Here is a tiny trained network, its code and every weight. The questions are about switching its units off for an input and a target symbol, where a switched-off unit gives its printed mean instead of its output.

import numpy as np


def w(rows, s, z=0):
    codes = np.array(rows[::2]) - 128.0
    scale = np.full(codes.shape[1], s)
    scale[-1] = z or s
    return codes * scale


def f(y):
    return y / 2 * (1 + np.tanh(0.7978845608 * (y + 0.044715 * y**3)))


def softmax(a):
    e = np.exp(a - a.max(-1, keepdims=True))
    return e / e.sum(-1, keepdims=True)


def log_softmax(a):
    a = a - a.max(-1, keepdims=True)
    return a - np.log(np.exp(a).sum(-1, keepdims=True))


def net(x, mask):
    ids = ['ΔΣΨγζηλφ'.index(c) for c in x.split()]
    T = len(ids)
    res = E[ids] + P[:T]
    r = res
    for j in range(2):
        rows = slice(3 * j, 3 * j + 3)
        q, k, v = (r @ M[0][rows].T for M in (Q, K, V))
        z = softmax(np.where(np.tri(T) > 0, q @ k.T / 3**0.5, -1e9)) @ v
        o = O[0][rows]
        res = res + np.where(mask[j], z, o[:, -1]) @ o[:, :-1]
    y = f(res @ A[0][:, :-1].T + A[0][:, -1])
    res = res + np.where(mask[2:14], y, B[0][:, -1]) @ B[0][:, :-1]
    return log_softmax(res[-1] @ U[:, :-1].T + U[:, -1])


Q, K, V, O, A, B = {}, {}, {}, {}, {}, {}
E = w([
[86,171,137,123,158,85],'Δ',
[93,242,114,139,101,108],'Σ',
[142,145,171,125,135,105],'Ψ',
[145,45,45,155,87,140],'γ',
[170,140,134,166,192,117],'ζ',
[110,135,205,202,85,97],'η',
[148,194,166,170,50,128],'λ',
[250,110,162,147,133,152],'φ',
],0.018)
P = w([
[118,124,155,174,154,158],'0',
[119,139,94,115,111,90],'1',
[144,157,123,85,144,70],'2',
[169,149,96,93,128,40],'3',
[114,143,149,146,173,147],'4',
[102,120,99,131,118,176],'5',
[91,133,153,160,170,255],'6',
[115,133,133,119,137,153],'7',
[100,156,144,163,166,137],'8',
[155,138,117,110,144,78],'9',
],0.0094)
Q[0] = w([
[170,131,93,117,118,4],'H1',
[90,124,101,81,143,149],'H1',
[183,145,140,164,64,129],'H1',
[144,103,94,121,98,52],'H2',
[191,131,119,129,71,34],'H2',
[113,68,122,94,27,196],'H2',
],0.028)
K[0] = w([
[72,128,159,116,152,251],'H1',
[152,139,194,101,155,90],'H1',
[98,57,92,114,112,153],'H1',
[106,155,143,164,175,218],'H2',
[85,131,196,82,143,221],'H2',
[180,208,221,111,170,64],'H2',
],0.026)
V[0] = w([
[74,123,121,182,229,94],'H1',
[90,126,54,183,133,123],'H1',
[84,134,253,139,41,127],'H1',
[33,100,134,91,137,96],'H2',
[156,220,89,142,160,139],'H2',
[155,58,169,9,149,135],'H2',
],0.013)
O[0] = w([
[112,82,207,88,164,131,89],'H1',
[213,87,121,59,65,205,169],'H1',
[41,189,136,205,173,241,81],'H1',
[147,140,209,38,173,204,2],'H2',
[134,129,151,145,3,107,142],'H2',
[146,178,126,86,207,6,62],'H2',
],0.008,0.0082)
A[0] = w([
[115,148,170,112,101,92,194],'N1',
[59,40,83,87,126,163,171],'N2',
[45,128,50,8,153,125,66],'N3',
[107,130,188,70,117,197,160],'N4',
[120,161,86,129,131,166,5],'N5',
[145,128,118,116,97,100,8],'N6',
[120,105,87,147,99,89,175],'N7',
[129,110,74,78,234,117,21],'N8',
[114,28,190,116,126,90,130],'N9',
[156,188,223,136,167,105,248],'N10',
[117,172,204,160,130,95,73],'N11',
[71,121,129,94,174,107,129],'N12',
],0.013,0.003)
B[0] = w([
[136,136,170,138,136,139,145],'N1',
[166,176,128,142,152,94,164],'N2',
[62,54,51,176,101,92,135],'N3',
[188,150,142,96,128,142,155],'N4',
[116,69,134,111,135,104,148],'N5',
[121,107,105,135,114,166,182],'N6',
[152,133,171,125,164,151,246],'N7',
[186,109,191,153,125,250,138],'N8',
[58,103,120,159,180,77,171],'N9',
[33,190,86,60,118,85,151],'N10',
[176,85,81,111,157,131,158],'N11',
[193,70,146,199,57,160,138],'N12',
],0.018,0.013)
U = w([
[129,94,129,179,76,165,72],'Δ',
[145,139,78,113,54,97,210],'Σ',
[156,126,198,72,109,112,252],'Ψ',
[199,162,146,186,120,96,186],'γ',
[161,105,165,108,160,204,37],'ζ',
[131,86,254,137,89,93,110],'η',
[182,135,210,130,28,124,123],'λ',
[197,29,110,81,99,127,63],'φ',
],0.0059,0.0027)

Each question gives the input, a string of symbols that net reads in full, and the target symbol t.
The units are the heads (3 rows each of Q, K, V and O) and the neurons (one row each of A and B). Each row of codes is followed by its name. A weight is (code - 128) times the scale printed after its matrix; where a second scale follows, it is the last column's (O, A, B and U).
mask holds one flag per unit, heads first, then neurons. A switched-off unit (its flag False) gives its mean, the last column of its rows in O or B, instead of its output. The means were averaged over made-up inputs and are rounded, as every weight is.
A unit's drop is (log p(t) with every unit on - log p(t) with that unit switched off) / (log p(t) with every unit on - log p(t) with every unit switched off).
The circuit of an input: a set's keep is (log p(t) with only the set's units on - log p(t) with every unit switched off) / (log p(t) with every unit on - log p(t) with every unit switched off). Starting from the 12 units with the biggest drops (on a tie, the unit counted first), units are removed one at a time, each time the one whose removal leaves the highest keep (on an exact tie, the one counted first), for as long as the keep stays at least 0.8.
circuit, biggest first: the units of the circuit, biggest drop first
most important unit: the unit with the biggest drop
top k neurons: the k neurons with the biggest drops, biggest first
which heads matter: for each layer, one digit per head in row order, 1 if its drop is at least 0.15 and else 0, layers parted by /
input Δ φ Ψ Δ, target Ψ: most important unit	H2
input η ζ λ, target ζ: which heads matter	11
input φ φ Δ Σ φ φ φ γ Σ, target Σ: which heads matter	01
input λ Σ φ λ γ ζ Σ λ γ λ, target λ: which heads matter	01
input Δ Δ ζ φ ζ, target Ψ: circuit, biggest first	[H2 N10 H1]
input φ Σ Σ Δ, target γ: which heads matter	11
input φ Δ Σ λ γ φ Ψ λ φ Δ, target Δ: circuit, biggest first	[H2 N12 H1 N3]
input λ φ Ψ, target Δ: circuit, biggest first	[H1 H2]
input λ Δ φ Ψ φ φ φ Σ φ η, target γ: which heads matter	11
input φ Δ λ ζ φ, target Ψ: top 2 neurons	[N10 N4]
input Δ Ψ φ Σ, target Ψ: circuit, biggest first	[H2 H1 N10]
input φ Ψ Δ φ λ Σ φ φ Ψ, target λ: circuit, biggest first	[H2 N4]
input φ λ Δ η φ Σ φ, target ζ: circuit, biggest first	[H1 H2]
input λ λ φ φ Σ, target Δ: circuit, biggest first	[H2 H1]
input φ γ λ Σ λ ζ η Σ φ Δ, target ζ: top 2 neurons	[N8 N4]
input ζ φ γ φ Σ Σ φ Ψ φ Δ, target Δ: top neuron	[N8]
input ζ η φ, target η: circuit, biggest first	[H1 N9]
input η φ ζ φ φ Σ ζ Σ λ Δ, target η: which heads matter	10
input Ψ φ φ Ψ ζ λ η, target Σ: top 2 neurons	[N10 N7]
input λ φ λ, target Δ: circuit, biggest first	[H1 H2]
